[[ 20 -44  26 -30  -8]
 [ 31  81 -63  28 -38]
 [  1  62 -73  32 -18]
 [  4   5 -68  86 -39]
 [ -3  22   1  -9   8]
 [ 12  51 -82  30 -18]
 [-21  -8  25 -38   9]
 [ 32  48 -47  26 -10]
 [ 22  43 -63  15 -12]
 [ 13 -22 -17  36  -8]]
=>
[[ 13  22  32 -21  12  -3   4   1  31  20]
 [-22  43  48  -8  51  22   5  62  81 -44]
 [-17 -63 -47  25 -82   1 -68 -73 -63  26]
 [ 36  15  26 -38  30  -9  86  32  28 -30]
 [ -8 -12 -10   9 -18   8 -39 -18 -38  -8]]

[[ -8  17   7 -16  28  22 -44]
 [-15 -66  27   6 -76  -2 115]]
=>
[[-15  -8]
 [-66  17]
 [ 27   7]
 [  6 -16]
 [-76  28]
 [ -2  22]
 [115 -44]]

[[  -3   -7   40   20  -36  -26]
 [  73  -74 -115   60  -17   26]
 [   7   -3  -11  -20  -11    1]
 [  -7    2  -10   -3   -2    2]
 [   0    0  -10    8   -2   12]]
=>
[[   0   -7    7   73   -3]
 [   0    2   -3  -74   -7]
 [ -10  -10  -11 -115   40]
 [   8   -3  -20   60   20]
 [  -2   -2  -11  -17  -36]
 [  12    2    1   26  -26]]

[[ 30  15  10 -71 -63  27  35  37  53 -22 -79 -39   3  40]
 [ 30  17  -1 -84 -30  42  29  54   9 -77 -47   2  42  67]
 [ 30  11  17  21  -3 -52 -85 -75 -25  24  42  34  29  42]
 [ 30  13  14  21  15 -16 -58 -85 -79 -41   6  36  41  33]
 [ 30  12  21 -24 -85 -55  21  40  28  48  46 -22 -77 -60]
 [ 31  13  13  21  16 -12 -52 -83 -82 -49  -4  31  42  35]]
=>
[[ 31  30  30  30  30  30]
 [ 13  12  13  11  17  15]
 [ 13  21  14  17  -1  10]
 [ 21 -24  21  21 -84 -71]
 [ 16 -85  15  -3 -30 -63]
 [-12 -55 -16 -52  42  27]
 [-52  21 -58 -85  29  35]
 [-83  40 -85 -75  54  37]
 [-82  28 -79 -25   9  53]
 [-49  48 -41  24 -77 -22]
 [ -4  46   6  42 -47 -79]
 [ 31 -22  36  34   2 -39]
 [ 42 -77  41  29  42   3]
 [ 35 -60  33  42  67  40]]

[[  21   10]
 [-110    3]
 [ -26    5]
 [ -17   -3]
 [ -14   20]]
=>
[[ -14  -17  -26 -110   21]
 [  20   -3    5    3   10]]

[[-27  -7 -16  33  17  17]
 [  1  31  -8 -28 -54  96]
 [  3 -60 -23 -12 -36  76]
 [ 16 -29  16  -9 -32  71]
 [-12  16  28 -23 -43  84]
 [ 52  -2  -1  36  19  15]
 [-24   4  54  20  -5  41]
 [-32  10 -32  31  15  19]
 [ 46  29  -6  18   5  31]
 [ 10 -11  11 -57  51 -21]]
=>
[[ 10  46 -32 -24  52 -12  16   3   1 -27]
 [-11  29  10   4  -2  16 -29 -60  31  -7]
 [ 11  -6 -32  54  -1  28  16 -23  -8 -16]
 [-57  18  31  20  36 -23  -9 -12 -28  33]
 [ 51   5  15  -5  19 -43 -32 -36 -54  17]
 [-21  31  19  41  15  84  71  76  96  17]]

[[-18   5  20   5   3 -16]
 [ 18   1  -1  -5   1  10]
 [ 12  -8 -30  -3  -3  13]
 [ -3  -5   0  -3  -6  -5]
 [  9 -15 -35  -6  -9   8]
 [ 21 -37 -94   1 -21  36]
 [ 63 -25 -71 -16 -16  57]
 [ 30 -19 -53  -3  -9  32]
 [  2  -6   0   0  -5   1]
 [ -9  -6 -16   4  -4   0]]
=>
[[ -9   2  30  63  21   9  -3  12  18 -18]
 [ -6  -6 -19 -25 -37 -15  -5  -8   1   5]
 [-16   0 -53 -71 -94 -35   0 -30  -1  20]
 [  4   0  -3 -16   1  -6  -3  -3  -5   5]
 [ -4  -5  -9 -16 -21  -9  -6  -3   1   3]
 [  0   1  32  57  36   8  -5  13  10 -16]]
---
[[ 25  24  -2]
 [-19   6  -9]
 [  5  35 -15]
 [ 12  52  -3]
 [ 78  25  95]]
=>
[[ 25  24]
 [-19   6]
 [  5  35]]

[[ 10  11   9   9  -2]
 [-27 -37 -30 -20  10]
 [ 72  89  76  60 -27]]
=>
[[ 10  11]
 [-27 -37]
 [ 72  89]]

[[-52 -42 -80 -22]
 [ -8  20 -16 -13]
 [ 56  31 -58 -60]
 [ 29  24 -41 -44]
 [  6 -90  13 -44]]
=>
[[-52 -42]
 [ -8  20]
 [ 56  31]]

[[ 109 -109]
 [  -7    8]
 [ -26   26]
 [  50  -50]
 [  -6    6]]
=>
[[ 109 -109]
 [  -7    8]
 [ -26   26]]

[[ 99 -79]
 [ 84 108]
 [-78 -95]
 [-87 -96]]
=>
[[ 99 -79]
 [ 84 108]
 [-78 -95]]

[[-17  19   1   8]
 [-14  26 -12  10]
 [ 50 -57  36 -27]
 [ 25 -58  33 -14]
 [ 61 -90  44 -60]]
=>
[[-17  19]
 [-14  26]
 [ 50 -57]]
